Each row comes from the steps of one path. Every step used is in the known rows, and no mark comes twice. Write the path behind each row, first mark first.
Each row is shifted at random along 6 fixed directions that mean nothing.
Known rows:
N G E C H Q L V T: [-149    8   59  153   60  250 -219  115 -117  -38  -17 -115  -91  -39
 -153  -94  -26   18   24  116   29  -52 -169 -103  -47   26  254 -101
  150   43  -39   -8   10   13   94  -10  -88 -143   43   38  -14 -107
  -60  -75  122  -35  318  -57  -63   84 -254   -2 -106  -42  186   30
  210 -124]
Q L N B: [ -71  -36   16   31  -56  134   10   98  130  126   74  -90  -39  -62
 -110 -188   98  -56   72  -31  203  -94  -83 -195  148 -110   -1   13
 -103   42  142  -19  249  -99  -59  -43 -221  -61 -233  -96 -281 -127
  174  -21 -132 -175  -40  178 -171   68   77   98   95 -204  -55  -27
   71  -37]
N G B E: [  61  -31   21   38   47  -82 -155  285  288  -40  -13 -101   59   40
  -90  157  -23   58  -32  -70   18  180   66  -10    7 -118   12  284
   18 -125   50  223 -208   42 -183 -117 -122  172  -28  -83    0  162
  117  -36   15  -83 -235   56 -167   71   64    5   43 -115  -70 -218
 -144  104]
Q N B Y E H C: [ -84   60 -318   73 -278  180 -125   72   64  -17 -134 -117  168 -201
 -210   10    8 -286  412  -72   98  330  116  113  -19 -138  -94   13
 -376  -75  -47  356 -150   71 -175   89 -104  119 -264   51   72  166
  156   -1 -131 -536  286   73  197  129   -9  152  -11    8 -100  -87
  -62  -96]
Q T H G N B Y E C: [ -45  125    2  -39  -66   26    3  152  159   -8   15 -158   48 -102
  -19   12 -126   68  135 -165   25  133  174  -47  -94 -143  -59   46
 -125 -125   46    9   22  -97   -1 -103  -26   85  -11 -158  -45  138
   29   32  -21 -188  -63  109  -85  -65   -7  100   40  -42  -88  -40
   -6   91]
C E H T Q: [ -49  343  -57 -152   62  -96  196  -15  200   11  130  156    3   -4
  164   82 -246  -58   53 -291  -19   25  256   -5  118   16 -373   34
 -256 -127  -20 -126   88  -93 -158    9   20  176  -37 -155  -69   48
  -20  -54  -14  -68  -89   77 -101 -167  101   72  225  -33 -125 -192
  -40   58]
G N B E C H Q L: [  37  -41   89   99   35   20 -142  299  294  -60  -44 -192   78  -64
 -228  113  -23  244  -60 -167   42  218  196 -189   47  -35  134  216
   64   55   65   78  -53  -50  -11 -314 -128   10   48  -87  -17  190
  126   29  103   -8 -179   -7 -133  206    4  -29  -62  -73   36   -2
  -44  -18]
B N G E H: [  33  243  -37 -162  -38  -22  159  -58  108 -102   -5  148   28   43
  172  107 -312    1  -78   52  -84  127  -39   87 -241   82 -132  -75
 -127 -264  -69 -129  -94  -10  -33  114   43  191   56   35  116   82
 -227  -14   83  -64   43  -48  -31  -47 -187   23   24   40   65 -174
  -25   85]
G E C H T Q N B: [-151  166   75   41   41   80 -133   38  -15   14   91 -114 -241  -20
  -10    1  -63 -143  229 -195  -11  -45  117    1  -36 -186 -106   29
 -318 -127   97  122   71  -74 -108   82 -162  195 -142 -146 -114  112
  178   12  -90 -160   42  136 -108 -268  -12  144  300  -78 -142 -222
    7   30]
V H C E B Y G N: [-112   27  281   -8   -1  130   -8  -81 -169  103  204  -62 -143   14
   56 -278 -182  -16  141  -70   -4 -224 -194 -162  129  -56  -12 -226
  -95  -18   44 -200  366 -166   65  147 -305  -47 -154 -156 -208 -196
  104  -67   86 -149   62  140  -71 -239  -81  145   84 -159 -165  -64
   83  -63]
Y G N B E H Q L V: [-153  297 -264  -81 -167   -3  108  202  311  -75   74  -58    8 -143
  -69  136 -261   33  206 -362  120  312  416   -9  -28 -175 -318   53
 -291 -121   49  -58   64 -190 -161 -279   -9  233    1 -179    3  252
   44  -18  -30 -117   -9   75  -37  -20   31  187  116   27 -127  -82
 -101  215]
G N B Y H Q: [  41   87  -31  -59   44  144  -92  -44 -120   83 -137   55  134  -97
  -10   -6  -43 -213   78  273  -48   27 -266   94 -104   49   98  -48
  -73 -248  -60  108  103   89   24  153 -164   72 -147  264  180 -105
 -111  -13   67 -358  336    7  108   84  -21  -44  -74  -89   20  -46
   77 -250]
N B G E H: [   6  243   35 -139  -14  -24   36  -70 -131 -115   90  109 -177  102
  256   41 -416  -21   26  147 -183    4  -68  117 -368   13 -104 -225
   -5 -269  -15 -187  -29  -21   84  131   19  257  140  -28   75   24
 -297  -29   88   74  193  -59  -48 -364 -245  115   59  113   24 -244
  -23  200]
V T E B: [  55  -44 -124  135   14   36  -87  113   62  -56 -141  -46  126  -64
  -38   23   44   77   38   39   10  146   82  -61  -49  -45  104  129
   70   27  -78  127 -244   79  -60  -45  144 -112    5  -56   70   76
    3   10  -75  -88   12  -81  -53  161 -150  -86  -33   49   55  -54
   80   -4]
V N B Y: [  37 -190  -30  107 -159  110 -149  -91 -359   24 -342  -56   70  -99
  -24 -139  115  -94   95  438 -108   25 -235   22 -258   58  270 -193
  131    6  -47  118 -113  107  250   89  105 -138  -52  232   72  -85
 -172  -48    0  -79  518  -73   75   -2 -236  -23 -196  139  194  132
  126 -190]
Q T E B Y G N: [-203  128   23  -30  -21  203  159 -147 -103   94  157   -3 -103  -63
  172 -227  -59 -201  224  -53   90 -208 -191   -5   56 -141 -120 -237
 -353 -160  -37 -132  278 -111  -60  235 -183  -59 -249  -95 -169 -234
    8   29 -113 -381  195  206  -68  -78 -133  106  141 -141 -135 -162
  166  -85]
C H E B G N: [  -8   91   80   25  160  132  -98    9  -26  -63  141  -31  -13   61
   -7   -5 -226   40  -33   25 -117   36  -96  -39  -24  -36   23  -99
  -23  -84  -13  -44  -15   -7   -9   52 -105   62   23   -3   17  -42
  -66   96   14 -126   19  -54  -31  -96  -29   47    1  -20  -29 -178
   84  -52]
N B Y G: [ 146  103  -56 -129  -95 -231   28  329  450  -16  -19  -82  147  -10
   -9  226 -150   -5   54 -345   25  252  277   35   83 -104 -207  339
  -93 -184   73  200 -133  -90 -264 -100 -157  288  -70 -137  -33  247
  173 -143   61 -169 -370  159 -165   30  174   55  122 -153 -171 -221
 -297  163]
Y B G E C H Q N: [  22  104  166  -12  150    3   23  241  348  -35  158 -131  109   -6
  -74   30 -188  303 -178 -342   73   56  103 -188  187   12  -21  146
   12  -43   23 -126  119 -201  -87 -245 -186  -33   51 -109  -61   25
  106   26  220 -114 -315   41 -125  122   14    2  -20 -157  -78   -5
   40    8]
G N B Y E: [ -66 -110  -17   54  -96  125  -75   -4  -38   47 -186  -66   90 -143
 -122  -73  235  -93   74  167   45   48 -157   36  -22  -42  145    5
 -104 -112  -54  126   -1   93   90   -1  -78  -93 -185  157   78  -61
  -18   14  -20 -275  286   60   47  183  -60    3  -75  -41   19   19
   53 -166]
V T L Q N B Y E: [ -34 -138 -139  117 -238  -56  -51  294  239   29 -282 -177  168 -190
 -135   90  136   50  119  -44   92  211   92 -125   11 -118   94  243
   -9  -39   62  240 -134  -22  -63 -214    1 -108 -166  -72  -23   72
  140 -135  -35 -179  100  113 -205  260 -111  -36  -70  -80   21   49
  -34   -2]
C H T V N: [  81  204  -39 -103  -56 -252   51    6   18  -23  -28   14 -142   57
  167  235 -322  -12   58 -194 -142  168  379  -38 -182  -85 -277   82
 -206  -78  158   30 -111 -140  -54  -20  130  304   70 -203   17  301
   71  -80  -14  125  -87   46 -117 -469   15  128  245  103  -58  -97
 -134  201]
V L Q N B G E C H T: [ -51  119 -186  112  -45  130 -157  211  206  -83  -61  -64   40  -45
 -159  137 -147 -137  155    7   18  298   54   20  -49 -105  -52   98
 -164 -106   25  256 -210   17 -205   18 -164  154 -185   14   33  144
  106   -8   -7 -267  118   19  -97   86 -130   80   30  -57   47 -265
   30  -75]
H T C E B Y: [-161  156 -153  -26   40  111  227  -56  196  170   22   67  237 -217
  -38 -242  240  -78  244 -274  152  -28  291  -59  384   -9 -329  -14
 -330  102 -101 -131  190  -56    3 -184   75 -120 -205  -48 -180  -97
   41   72 -161 -255   25  123    8  107  257  109  147    1 -181  -17
  105 -272]
B Y E C H Q N: [  65  188  -35 -107 -120 -176   52   10   47 -122  -83  -33  -18   15
  118  271 -389  -20   12 -175 -208  194  186   54 -194  119  -90  -29
  -58 -175  -13   26 -111 -102   30   -6  -15  215   92   -4  128  161
 -118 -130  234  -32  195  -56   -2 -142 -215   26   19  105   97  -77
  -85   34]
V L Q T C H G E B: [-227  113   37  102   58  101  -23  177  167   30  137 -117  -58 -118
 -102 -130   12  214   76 -310  134   -8  273 -271  180 -165 -103   38
  -83  123   73 -205  174 -185  -29 -267   20  -92  -25 -326 -232   28
  160   38  -55  116 -158   80 -221  -18   -5  105  125  -55 -100   15
  152   33]
N G B E H: [  55  202  211 -182   24 -149   86  104  183   -6  245   43 -162  173
  210   24 -428   91  -34 -110  -46  -39   21  -89 -108  -51 -202    9
    0 -214  123 -198  131 -160  -90   29 -206  300   35 -281 -147   46
  -37 -113   95   59 -302  111 -248 -319  -53  132  179 -118 -120 -317
 -150  291]
T C H G E B Y: [-149  -48  194  105  170  249 -196 -122 -447   -6    0 -126  -67 -114
   -3 -282  106  176   30  168 -188 -223 -171  -58 -144   -3  310 -320
  223   49 -110 -246  105   56  386  -34  211 -211  226   73   21 -223
 -277  107   -9  152  401 -169   24 -154 -123   -7 -138  189   43  158
  288 -197]
T Q N G B E H: [-159  155  -89  -10 -105  100   81  -56  -58   -9   -5   -4  -18 -124
   78 -134  -41   49  124  -46   77   -8   13  -71 -154  -59  -80 -151
 -208 -126  -40 -148  100  -50   -5   15  114  -16  -53  -75  -22   -8
 -106   23 -102 -133  190   43  -25  -43 -141   76   28   55  -53   -6
   94   25]
L Q T C: [-154   97 -180   35   10  109  116  -45   56  104  -77   16  103 -181
  -13 -152  226  -93  148  -58  162  -98   -4  -65  105   34  -44  -12
 -118   30  -70  -63  125  -10  -22  -49   91 -167 -140   74  -42 -154
   -6  -12  -78 -195  165   38  -20  185   21  -20   42  -32    4   87
  188 -224]
L V T Q N B Y H E C: [-125   23 -165  116 -125  168 -114  142   21   85 -104 -158  115 -226
 -140 -131   64 -164  358  -59  136   42   21  -53   77 -114    7   18
 -140  -49   -5  219   82  -50 -107  -42 -100  -68 -251    7  -47  -66
  140 -114  -99 -467  279  104   -5   94  -21   97   -2  -57  -85   11
   75 -127]
Q L N G B E: [  65   43  -28  -14  163  239  -48  -14  -40   75   16  111   27   46
   75  -80  -78 -262 -147  464   31 -162 -588  -13  -62  103  205  -82
   51 -258  -56   56   75  157  -47  307 -293  -41 -205  263  -22 -387
 -171  -50   20 -365  381   13 -155  157 -208  -93  -52 -240  179 -250
  251 -286]
T E C H G B Y: [  26   88  -82   40  201  164 -123  -37 -111  -11  -68   20  146 -100
  -25  -33   35  -20   11  113 -110   49  -51   18  -82   27  108  -68
   33  -84 -135    0  -92  131   74   54  113  -15   44  139  180  -67
 -167   76  -50 -149  227 -152   48   68  -32  -49  -58  105   73  -73
  186 -288]
L Q N G B Y E C H: [-186  201  140 -154 -162   41  160 -242 -273   79   36   30 -253  -44
  206 -252 -165  -98  103   33  -61 -265 -210 -120 -195   88  -67 -398
  -89 -175   31 -398  378 -176  274  164  -98   15 -112  -35 -107 -255
 -245 -174  121  -64  455   84 -101 -324 -301  183  124   20   75  -49
  159  -87]
Q N G B Y H T: [ -66  162  102 -149  -92   23   20    9  -24  129  176  -61 -114   39
   72  -77 -276 -129  124  -12   39  -62  -80  -81  -47 -147 -186 -103
 -251 -199  189  -48  278 -161  -18  149 -302  192 -192 -172 -187  -39
   63  -32   14 -282   19  285 -100 -326    7  202  115 -205 -161 -140
   -9   74]
C E B G: [  -3  -85  127  160  162  256 -184  100   12    4  182  -54   -7  102
   -3 -123  -48 -254  126   53   -8 -123 -459   64  231  -68  130  -30
  -18  -89  -86  242  -67   95 -306  335 -381  -16 -248   66 -116 -292
  152  -50  -60 -434   49   46 -104   83    2    3   20 -235 -106 -386
   33 -160]
V L G N B E C H: [ 146  162   19  -86   22   -9   11   39  122  -18   -4  117  -61   65
  112   58 -297 -119  -38  184  -79   72 -154  -59 -171   71  -15    9
   30 -189   33  -24  -39    6  -53  189 -213  206 -118   43   28  -36
  -79 -137   87  -97   40  -41 -209  -78 -196   33  106  -97  121 -342
   22  -64]
G E C H Q: [ -25  117  -26   95  200   71 -151  224  423  -44   80  -28   97    8
 -203  219   -5 -122  105 -344   81  231  163   76  276 -103 -125  346
 -270  -85  -42  317 -154   10 -432  -23 -275  229 -176  -50   74  217
  352   24    3 -275 -359   21  -12  267  185   -4  191 -170 -134 -309
 -117 -106]
Y B N G E C: [-112    2  140  -14  -28  178   79   -2    3   48    8  -45   41 -156
  -39 -244  143  109   30  -15   85 -104 -125  -52   44  -19   73  -99
  -24  -26  -80 -189  184  -52  129  -50  -18 -190  -36   35  -36 -130
  -65   33   18 -127   85   37  -18  100  -69   38  -44  -48  -51   82
  118  -65]
Q T C H G E B N: [  37  144   27   32  173   54  -71  142  198  -55  113 -108   19   46
   28  125 -213   46   -9 -170  -63  117   80  -47  -25 -100  -38  128
 -147 -124   24   90 -160  -38 -162   17  -72  134   16 -104   -5  102
   91   84  -10 -185 -163   10 -153  -65  -37   14  119  -74  -67 -238
   49   -8]
V T H E B: [  52  233 -215  -32  127  191   73  -68  -30   86   18  239  220  -67
  117 -103 -152 -218   91  202   47  -20 -111    5   83   75 -150  -55
 -143 -110 -158  -14   41  111  -98  211   -3  -79 -166   60   62 -179
  -87   30 -103 -340  176  -32   53   66  -52  -23   55  -60   -5 -153
  198 -210]
N G B E C: [-223 -102  303   61  -22  273  -98 -225 -599   61   43  -70 -270  -70
   73 -470  101   65  140  384  -99 -398 -392  -57 -239    7  295 -512
  257   68  -60 -356  303   21  475   91   68 -261  119   52 -101 -349
 -331    5    4  160  548  -59   13 -293 -267   97 -134  140   69  138
  259  -56]
Q L N B Y H: [  70  -56   67  -41 -169   14  -63  114   -4   47  -34 -133  -36  -38
   -5  -17 -146  -20   14  117    4    6 -207 -153 -129  -50  154  -34
   81 -120  146    7  122  -58   50   55 -195   43  -97  -54  -78 -111
    3 -131   22 -167  135   96 -178  -31  -93   50  -69 -131   39  -22
  -11   20]
T V L N B G E C: [-105   69 -220  102  -77   66  -21  110  111 -103 -158  -63  -24 -181
  -50   70  101   21  231  -84   15  241  265   87 -200 -174  -41   51
 -132  -71  -35   92 -199   -1  -64 -192  235  112   17  -18   97  235
  -16   31 -175   21  156  -79  -75   15  -78   83   81  200  -13  -85
   -4   86]
E H T Q L G: [   0  340 -378  -73  128  221   89   26  161  -25   46  161  238 -128
   -3   51 -181 -166    4   73   78  150  -28   43   -6   56 -101  -23
 -105 -143 -148    9  -17   96 -220  173   51   23  -70  157   88 -102
 -183   63 -102 -335  193  -73   13  253   -3  -93  -77  -66   86 -123
  231 -216]
L V N B Y E C H Q T: [  63   72  -60    2 -118  -21  -33  175  192   25 -163 -110  127  -54
  -67   38 -185  -88   87  -70   31  170   72 -100   11   79  -26   84
  -10  -69   23  127  -53 -117  -52  -85 -162   50 -144   19  -27   19
   49 -220  177 -318  155   47  -86   61 -126   79    6  -59  128  -66
   14  -97]
E C H Q: [ -39 -120  431  143  140   95 -352  156 -139   -6  214 -258 -278  133
  -80  -40 -160  -13  182 -130 -153 -161 -214  -51   52 -149  240   -2
  190   44  119  156   99  -91 -128  145 -346  115   19 -159 -135  -44
  258 -103   52   24 -169   18 -135 -227   57   42   75 -149 -145 -162
  -89   72]
L V T H: [ -60  -22  -10   56  -78    1  -34    7 -149   46  -12  -77  -87  -19
   53 -106  -55   62  148   47   11  -69  -30 -125 -124  -87   30  -71
   75   47   80  -85   52  -76   71  -41  128  -64   29 -144    1  -49
   20  -82  -86   62   49  -12  -83 -179  -57   81   26   75  -13   89
   50   91]
G B Y H: [  -3 -144    6  122 -118   50 -304   54 -203  -56 -116 -186  -83  -25
  -96  145   -3  -68  170  142 -119  192 -132   68 -254 -202  215   12
  -12 -120   50  260 -206  102   -6  113  -52  132  -30  -22  244  120
   71    9  -53 -137  191  -30   45  -57 -111   26  -86   68  -16  -88
  -76   19]
L G E C H Q: [  36  305  -95  -79  289   65    4   29  231  -64   14  147  138   -5
  -19  117 -182  -30 -158  -31  -46  107   14   38   18  165  -58   75
   30 -147 -141  -70  -66   28  -99  -14  -25  137   56  180  144  -16
 -169   -9  160  -93    2 -175  -14  173   -6  -71   50  -24  144 -173
  160 -210]

Write each row's path:
[-134  181 -350   -3 -132   15  214  167  457  -26  -13  -35  278 -238
 -169   77  -21  192  120 -333  201  365  500 -151  134 -120 -301  129
 -270   82    8  -69    0 -118 -166 -392  221  -25  -41 -192  -55  204
   60  104 -195 -127 -153   47  -63  282  166   66  -37   71  -84   87
   20   43]
B E H T Q L N
[ 103  172 -398  -21  -97   76    4  112  184  -66 -243    4  271 -172
  -65  144 -143  -26   98  154  -16  382  173    5 -261   35   -1   75
  -30  -65  -64  117 -300  146   11 -105  228   69   90  111  189  143
 -202   19  -81 -229  261 -152    9  181  -98  -26  -98  127  168  -40
   83  -73]
Q T L N B E H C
[ -61  160 -352   27 -139  268  -29    6  -69  122 -106  107  138 -215
  -85  -93  -27 -420  262  150  205   84 -142   22   82  -24 -104  -63
 -315 -115  -42  177  150   32 -190  196 -169  -12 -373  170   57 -132
  119  -86 -107 -517  453   72  134  140  -33   90   30 -127   -3  -13
  134 -248]
Y H Q L V N B
[ -23  184  -97   -6   39    1  -45  177  191  -75   44 -123  -27 -114
  -51  189 -182   84   35 -189  -55  214  205  -90  -97 -139  -22  116
  -59  -95   48   31  -62  -57  -75 -103    1  124   48  -91   79  123
    4   22  -22  -89    8  -23 -182  -25  -32    8   50  -24  -19 -133
   58    4]
Y B E C H T Q L G N
[ -42  103    9   31  -25   75  -60   88    0   32   27  -94  -52  -26
   39  -82 -191    2  170   -1   65   59   74 -112 -138 -124  -55  -24
 -134  -50   67   33   10  -83  -66   -6  -37   94  -30 -153 -111   94
   56  -34  -29 -170   52   91  -99 -216 -110  125   64  -31  -57  -77
   49   97]
Q T V N G B E H C
[-116  117 -188  108  -14  121  -94  229  129  -99   64 -134   -8  -97
  -58  142 -217   21  142 -143   35  234  126   13  -61 -249  -49   65
 -153 -138   22  148  -87  -96 -239  -81  -10   85  -34 -120   61  111
  105   40  -86 -193   90   17 -103    3 -113   54   -8  -12  -85 -108
   60  112]
Y B G E H T Q L V N
[  27  111 -155   15  -34   32  -46   63   96 -116  -96  -71  136 -140
 -136  132  -51  142   14 -117  -63  346  262   -3 -123  -45  -17   44
  -68    0  -67    9 -219   31   66 -149  170   38  131   32  260  228
  -68  101   10  -86   59 -140  110   61  -43   30  -66  163   29    9
   27  -45]
Y B E C H G N
[  55  112 -136   19  -61  -11 -155  218  157 -189  -93  -76   13   30
  -72  254 -354  123   -1  150 -155  420  155   41 -358 -127   18   70
   94 -144   63  116 -342   18  -28 -126  101  244  154  -65  118  289
 -148   35   15   64   58 -110 -126  -86 -181   55  -79  121  108 -190
  -19  235]
V L N B G E H T
[  35  203   -9 -102  109   83   75   73  211   56  102   32   73  -80
    4   54 -167    4    3  -41  -38  110  -11  -87   15  -91  -94   90
  -93 -136   22  -84   47  -17  -73   53  -61   69  -70  -56   82  -49
   -2   27  -77 -196  -83   -4 -177   -8   69   34   94 -100  -63 -201
   93  -85]
Y E C H T L G B N
[-104  123   -4   15  -47  160   69   -5  134   23  112  -14  -10  -39
  -30 -166  -21  -72  134 -143  162  -11  -34  -75   90  -48 -157  -81
 -336  -61   10  -63  101  -84 -100   74 -198   21 -236  -55 -114  -30
  126   33  -41 -323  -35  130  -23   10  -36  178  126  -99  -93 -166
   40  -90]
Q N B G E C H
[  65  146   86  -83  156  138   -4  -91  -82   -1   72   79   44   43
  114  -29 -248 -101 -124  150 -125  -47 -289   19  -26   94   63 -155
   -5 -222  -88  -91   70   32   45  224 -179   47  -40  136   62 -212
 -198    1  122 -276  244  -36   -5  -42 -140  -31  -38  -89   68 -184
  157 -190]
C E B Y H G N
[  81   98 -207   59 -148 -110 -165  214  -23 -112 -187 -137   72  -29
   55  238 -331   23  201   29 -150  318  177   33 -368 -112  -21   77
  -12 -136   71  269 -326  -13  -88  -55  169  194  100  -60  136  305
  -10  -40  -10  -55  118  -34  -47 -209 -125   41  -39  114  -21  -40
  -91  184]
V T H Q N B G
[ -21  128    3  -14  -14   59   94   -3   51   62   89  -38   41  -30
   98  -93 -197  -15  140 -140    5   -6   69 -143   72  -24 -160  -69
 -203   17   30  -87   78  -91  -17  -15  -29   -2  -72 -154 -134  -48
   60   13  -52 -195    6   65 -100 -152   17  113  115  -36  -84  -68
   60  -41]
Q T H C E B N
[-131   58  295  -23 -100  -26  -96  140 -157  -16  134 -179 -293   -3
  146  -12 -357  107  104  -89 -129 -101   21 -114 -173 -223   31 -120
   -3 -172  164  -92  223 -219   51   25 -139  130   34 -348 -243   35
   23  -86   54  130   74  178 -290 -415 -215  108   65 -101 -130  -64
  -20  276]
V N G E B Y H T Q L
[  -8   45  -14   74  156  235    8   99   72   82  -50  -11  266 -171
  -86 -261   91  185  -87   82  228  -89 -125 -213   93  132  155   -1
   85   -9 -133 -122  199   -7    3 -140   12 -296  -46  116  -33 -179
  -70   21   65 -262  113  -26    1  297  -64  -88 -173  -86   45  190
  264 -234]
T V H Q N G B E C
[-164 -128  305  174   14  210 -304   37 -219   53  141 -266 -259   41
  -94  -89  -68 -173  270  -39  -66 -136 -312  -36   43 -202  196 -108
 -116  -78   93  204  170  -87  -87  203 -444   50 -229  -97 -101 -129
  268  -51   13 -286  184  130  -64 -157 -107  111   74 -159 -129 -179
   30  -86]
G B Y E C H Q N
[ -97   57  -74  113   44  255 -186   50 -128  -77  -48 -147   41 -113
  -80  -96  -10   43  125  164  -32   63 -113   47 -226  -89  194  -97
   -9  -91  -74   79 -131  101   73   23  114  -65   77  110   73   -5
 -145  144  -64 -211  296  -70   45  -12 -133   14 -124   67   -4    7
  188  -47]
Q N B G E H T C
[  56  130  -27  -37  -75 -153 -116  139  116   31 -148  -50   12  -56
   55  210 -123 -171  158 -123  -98  199  120   19  -78 -133 -117  240
 -237 -248   74  279 -202   10 -155  109  -66  286 -154 -102   68  213
  162 -138    5 -227    4  123 -159 -208   18   77  211 -103 -138 -242
 -135   10]
V N G B Y H T C E
[-144  -92  -40  245  159  338 -215  212  193  -52  -59 -190  162 -118
 -292   24  135  130  -20   45  126  159 -158  -86   68 -139  315  143
   23   32  -62  168 -125   77 -164 -134  -11 -195    3   24   46  -34
   93  145 -103 -230    3  -78  -62  498  -28 -144 -170 -105   88   53
  229 -123]
G E H Q T L N
[ -45  163  -23   -4   35    3  -11   27   78  -20   78  -30 -144   23
   15  132 -264  -27   94  -89  -77  120  130  -89 -104  -64 -113  -37
 -123  -65  100  -52   59 -117  -27  -91 -116  212  -18 -124    0   85
   23  -10    7   11   80  -23 -135 -145  -94  101  152   38   33 -204
   32   -9]
G B E C H Q L N
[ -18  271  -12 -176   49  -39  148   20  188  -22   76   28   52  -35
   33  -87 -271  252  -43  -76  -24   87  239 -110 -154   38 -191  -91
   37  -68   51 -362  151 -169  169 -304  124  149  181  -69  -68   92
 -241   38   89  113  -84  -56  -70 -173   22  148   43  103  -12    7
   71  127]
L N B G E H C
[-259   11   85  173   40  249 -189   89  -60   15  -20 -128 -129 -178
 -164 -136  183  -26  249 -142   63  -41  -14  -58   55 -180  114  -18
 -114   26  -13   49   94  -38  -99  -38   10  -31  -77  -70  -74   11
  161  -43 -148  -22  134   -1  -97   25   43   82  110  -18  -87   11
   91  -59]
T V L N G E C H Q
[-223  226 -203  -71 -229  -34  152  109  115  103   39  -18  -19 -235
   -4  -56  -99   37  225 -241  194  109  380 -182   37 -223 -373   -6
 -358  -60  140 -155  265 -220  -42 -249   88   59 -156 -295 -135  112
  115  -48 -141  -75   76  217 -131 -200   62  246  143  -13 -196   82
    7  149]
Y H T Q L V N G B E
